Below are the code and all the weights of a small trained network. Each question names an input and a target symbol and asks about switching units off, where a switched-off unit gives its printed mean instead of its output.

import numpy as np


def w(rows, s, z=0):
    codes = np.array(rows[::2]) - 128.0
    scale = np.full(codes.shape[1], s)
    scale[-1] = z or s
    return codes * scale


def f(y):
    return y / 2 * (1 + np.tanh(0.7978845608 * (y + 0.044715 * y**3)))


def softmax(a):
    e = np.exp(a - a.max(-1, keepdims=True))
    return e / e.sum(-1, keepdims=True)


def log_softmax(a):
    a = a - a.max(-1, keepdims=True)
    return a - np.log(np.exp(a).sum(-1, keepdims=True))


def net(x, mask):
    ids = ['ΔΘΠαβηλμξφω'.index(c) for c in x.split()]
    T = len(ids)
    res = E[ids] + P[:T]
    r = res
    for j in range(2):
        rows = slice(4 * j, 4 * j + 4)
        q, k, v = (r @ M[0][rows].T for M in (Q, K, V))
        z = softmax(np.where(np.tri(T) > 0, q @ k.T / 4**0.5, -1e9)) @ v
        o = O[0][rows]
        res = res + np.where(mask[j], z, o[:, -1]) @ o[:, :-1]
    y = f(res @ A[0][:, :-1].T + A[0][:, -1])
    res = res + np.where(mask[2:14], y, B[0][:, -1]) @ B[0][:, :-1]
    return log_softmax(res[-1] @ U[:, :-1].T + U[:, -1])


Q, K, V, O, A, B = {}, {}, {}, {}, {}, {}
E = w([
[84,130,128],'Δ',
[100,55,154],'Θ',
[136,109,80],'Π',
[199,3,112],'α',
[165,105,42],'β',
[153,115,47],'η',
[104,142,116],'λ',
[21,152,134],'μ',
[90,130,118],'ξ',
[115,101,116],'φ',
[92,39,169],'ω',
],0.016)
P = w([
[75,200,73],'0',
[144,178,221],'1',
[85,92,83],'2',
[143,180,213],'3',
[67,61,71],'4',
[143,178,216],'5',
[49,24,66],'6',
[151,179,220],'7',
[46,2,56],'8',
],0.011)
Q[0] = w([
[173,185,219],'h1',
[196,157,125],'h1',
[64,66,51],'h1',
[135,174,103],'h1',
[237,229,211],'h2',
[132,138,66],'h2',
[69,130,7],'h2',
[116,63,206],'h2',
],0.013)
K[0] = w([
[195,167,141],'h1',
[110,168,254],'h1',
[67,45,93],'h1',
[141,75,241],'h1',
[201,193,212],'h2',
[123,41,64],'h2',
[138,86,47],'h2',
[34,155,119],'h2',
],0.0093)
V[0] = w([
[85,205,178],'h1',
[6,164,28],'h1',
[233,213,82],'h1',
[116,123,18],'h1',
[158,51,188],'h2',
[145,101,89],'h2',
[77,50,141],'h2',
[92,130,159],'h2',
],0.011)
O[0] = w([
[254,204,140,55],'h1',
[146,118,179,254],'h1',
[67,140,172,16],'h1',
[173,93,185,221],'h1',
[128,148,81,130],'h2',
[101,35,92,155],'h2',
[191,142,111,219],'h2',
[105,179,134,138],'h2',
],0.0091,0.0076)
A[0] = w([
[29,83,143,9],'n1',
[180,189,212,240],'n2',
[214,195,161,158],'n3',
[130,121,87,127],'n4',
[122,144,165,158],'n5',
[197,2,104,55],'n6',
[144,120,226,189],'n7',
[130,173,143,56],'n8',
[135,169,152,60],'n9',
[207,145,142,76],'n10',
[162,184,187,253],'n11',
[45,184,72,98],'n12',
],0.0094,0.0047)
B[0] = w([
[90,121,212,152],'n1',
[105,106,95,180],'n2',
[87,124,144,159],'n3',
[152,40,137,140],'n4',
[142,134,112,137],'n5',
[127,243,147,248],'n6',
[188,166,120,165],'n7',
[178,159,176,128],'n8',
[189,122,174,130],'n9',
[119,134,170,136],'n10',
[78,88,74,170],'n11',
[254,160,198,127],'n12',
],0.0084,0.017)
U = w([
[76,165,254,3],'Δ',
[136,45,244,107],'Θ',
[120,87,120,156],'Π',
[159,25,184,167],'α',
[5,6,61,118],'β',
[122,151,146,141],'η',
[159,39,45,175],'λ',
[115,194,136,111],'μ',
[106,143,140,163],'ξ',
[167,42,70,187],'φ',
[253,182,196,107],'ω',
],0.0093,0.0046)

Each question gives the input, a string of symbols that net reads in full, and the target symbol t.
The units are the heads (4 rows each of Q, K, V and O) and the neurons (one row each of A and B). Each row of codes is followed by its name. A weight is (code - 128) times the scale printed after its matrix; where a second scale follows, it is the last column's (O, A, B and U).
mask holds one flag per unit, heads first, then neurons. A switched-off unit (its flag False) gives its mean, the last column of its rows in O or B, instead of its output. The means were averaged over made-up inputs and are rounded, as every weight is.
A unit's drop is (log p(t) with every unit on - log p(t) with that unit switched off) / (log p(t) with every unit on - log p(t) with every unit switched off).
The circuit of an input: a set's keep is (log p(t) with only the set's units on - log p(t) with every unit switched off) / (log p(t) with every unit on - log p(t) with every unit switched off). Starting from the 12 units with the biggest drops (on a tie, the unit counted first), units are removed one at a time, each time the one whose removal leaves the highest keep (on an exact tie, the one counted first), for as long as the keep stays at least 0.8.
circuit, biggest first: the units of the circuit, biggest drop first
k most important neurons: the k neurons with the biggest drops, biggest first
heads that matter: for each layer, one digit per head in row order, 1 if its drop is at least 0.15 and else 0, layers parted by /
drop when u is switched off: that unit's drop, to one decimal
input Π η η φ α μ β λ α, target Δ: heads that matter => 10
input α Θ Π Δ β η μ η λ, target ω: circuit, biggest first => (h1; n6; n11)
input Θ η α φ λ ξ μ α Δ, target ω: heads that matter => 10
input η α α ξ η, target β: heads that matter => 10
input μ ξ φ, target ω: circuit, biggest first => (h1; n11)
input λ μ α Π η α μ ω η, target ω: circuit, biggest first => (n6; h1)
input β φ ω ω λ λ ω η ξ, target λ: heads that matter => 11
input ω μ μ Δ η, target ω: 3 most important neurons => (n6; n11; n2)
input β η α Δ λ, target β: heads that matter => 10
input ω α μ α β Δ Δ, target Δ: heads that matter => 10
input η Π μ α α Π β β Θ, target Δ: 2 most important neurons => (n6; n1)
input η α α α α η, target λ: circuit, biggest first => (n6; n12; h1)
input Δ ω μ η α, target ω: circuit, biggest first => (n6; n11)
input β λ μ β μ Θ ω, target ω: circuit, biggest first => (n6; h1; h2)
input α α Θ ω ξ φ φ η, target λ: circuit, biggest first => (n6; h1)
input β α ω, target Δ: circuit, biggest first => (h1; n6; n1)
input α φ η, target β: 2 most important neurons => (n7; n12)
input η ω α λ α, target β: 3 most important neurons => (n7; n4; n12)
input η η β φ β λ λ, target Δ: 2 most important neurons => (n6; n1)
input η Δ Π μ Π Π μ β Π, target ω: drop when n3 is switched off => 0.0
input ω Δ α Θ α, target β: drop when h2 is switched off => -0.1
input Π ω α Δ ξ ω β α Δ, target Δ: drop when n6 is switched off => 0.9
